Below are the code and all the weights of a small trained network. Each question names an input and a class and asks about switching units off, where a switched-off unit gives its printed mean instead of its output.

import numpy as np


def w(rows, s, z=0):
    codes = np.array(rows[::2]) - 128.0
    scale = np.full(codes.shape[1], s)
    scale[-1] = z or s
    return codes * scale


def norm(h):
    return h / np.sqrt((h * h).mean(-1, keepdims=True) + 1e-5)


def f(y):
    return np.maximum(y, 0)


def log_softmax(a):
    a = a - a.max(-1, keepdims=True)
    return a - np.log(np.exp(a).sum(-1, keepdims=True))


def net(x, mask):
    res = np.array(x, float).reshape(1, 3) / 4 @ E
    u = 0
    for l in range(3):
        y = f(norm(res) @ A[l][:, :-1].T + A[l][:, -1])
        res = res + np.where(mask[u : u + 3], y, B[l][:, -1]) @ B[l][:, :-1]
        u += 3
    return log_softmax(norm(res)[-1] @ U[:, :-1].T + U[:, -1])


A, B = {}, {}
E = w([
[49,104,195,173,71],'x0',
[1,186,168,10,152],'x1',
[213,237,249,146,122],'x2',
],0.0085)
A[0] = w([
[47,2,59,126,164,62],'L0N0',
[181,154,54,77,231,1],'L0N1',
[111,73,19,107,116,173],'L0N2',
],0.0095,0.0008)
B[0] = w([
[195,124,114,140,248,254],'L0N0',
[93,26,168,170,130,199],'L0N1',
[90,130,29,135,206,222],'L0N2',
],0.015,0.0074)
A[1] = w([
[214,126,16,181,48,152],'L1N0',
[90,18,66,255,39,209],'L1N1',
[183,38,82,105,236,254],'L1N2',
],0.008,0.00099)
B[1] = w([
[1,125,51,24,159,163],'L1N0',
[142,29,131,77,49,174],'L1N1',
[27,85,103,172,94,254],'L1N2',
],0.0095,0.0099)
A[2] = w([
[191,78,53,162,39,203],'L2N0',
[254,175,161,159,77,170],'L2N1',
[68,71,52,43,55,5],'L2N2',
],0.0068,0.0026)
B[2] = w([
[12,67,163,82,210,251],'L2N0',
[108,210,105,88,254,224],'L2N1',
[34,88,91,109,110,216],'L2N2',
],0.0086,0.003)
U = w([
[231,254,95,227,230,254],'0',
[72,118,126,98,68,184],'1',
[93,71,199,245,78,162],'2',
[122,115,121,237,41,25],'3',
],0.0083,0.0051)

Each question gives the input, the list of numbers given to net, and the class t.
The units are the neurons (one row each of A and B). Each row of codes is followed by its name. A weight is (code - 128) times the scale printed after its matrix; where a second scale follows, it is the last column's (A, B and U).
mask holds one flag per neuron, layer by layer. A switched-off neuron (its flag False) gives its mean, the last column of its row in B, instead of its output. The means were averaged over made-up inputs and are rounded, as every weight is.
A unit's drop is (log p(t) with every unit on - log p(t) with that unit switched off) / (log p(t) with every unit on - log p(t) with every unit switched off).
The circuit of an input: a set's keep is (log p(t) with only the set's units on - log p(t) with every unit switched off) / (log p(t) with every unit on - log p(t) with every unit switched off). Starting from all 9 units, units are removed one at a time, each time the one whose removal leaves the highest keep (on an exact tie, the one counted first), for as long as the keep stays at least 0.8.
circuit, biggest first: the units of the circuit, biggest drop first
top k neurons: the k neurons with the biggest drops, biggest first
top k neurons in layer l: the k neurons of layer l with the biggest drops, biggest first
drop when u is switched off: that unit's drop, to one decimal
input [0,-8,3], class 1: top neuron -> (L0N0)
input [-5,-6,0], class 1: circuit, biggest first -> (L0N0; L1N0)
input [-7,-8,-2], class 1: circuit, biggest first -> (L1N0; L0N0)
input [-3,2,-8], class 0: top 2 neurons in layer 0 -> (L0N0; L0N2)
input [-8,7,4], class 2: circuit, biggest first -> (L0N1; L0N2)
input [7,6,-8], class 0: top 4 neurons -> (L0N0; L0N1; L1N1; L0N2)
input [-2,-7,-1], class 1: circuit, biggest first -> (L1N0; L0N0)
input [3,8,-8], class 0: circuit, biggest first -> (L0N0; L0N1)
input [-1,-7,2], class 1: circuit, biggest first -> (L0N0; L1N0)
input [-2,1,-5], class 0: top 2 neurons in layer 0 -> (L0N0; L0N2)
input [3,-7,4], class 1: circuit, biggest first -> (L0N0; L1N0; L0N1)
input [3,-5,3], class 1: top 2 neurons in layer 1 -> (L1N0; L1N2)
input [-8,-7,5], class 2: top 2 neurons in layer 0 -> (L0N1; L0N0)
input [-7,1,-3], class 2: circuit, biggest first -> (L0N1)
input [-4,7,-8], class 0: top 3 neurons -> (L0N0; L0N2; L1N1)
input [-8,-4,6], class 2: top 2 neurons in layer 0 -> (L0N1; L0N0)
input [2,-6,-1], class 1: top 2 neurons in layer 1 -> (L1N0; L1N1)
input [4,6,-6], class 0: top 2 neurons in layer 0 -> (L0N0; L0N1)
input [-8,3,3], class 2: top 2 neurons in layer 0 -> (L0N1; L0N2)
input [0,4,-4], class 0: top neuron in layer 0 -> (L0N0)
input [6,7,-8], class 0: top 2 neurons in layer 1 -> (L1N1; L1N0)
input [-8,4,2], class 2: top 2 neurons in layer 0 -> (L0N1; L0N2)
input [-3,1,-6], class 0: drop when L0N2 is switched off -> 0.2
input [-8,1,1], class 2: drop when L0N1 is switched off -> 0.4
input [-3,-7,1], class 1: drop when L0N0 is switched off -> 0.3
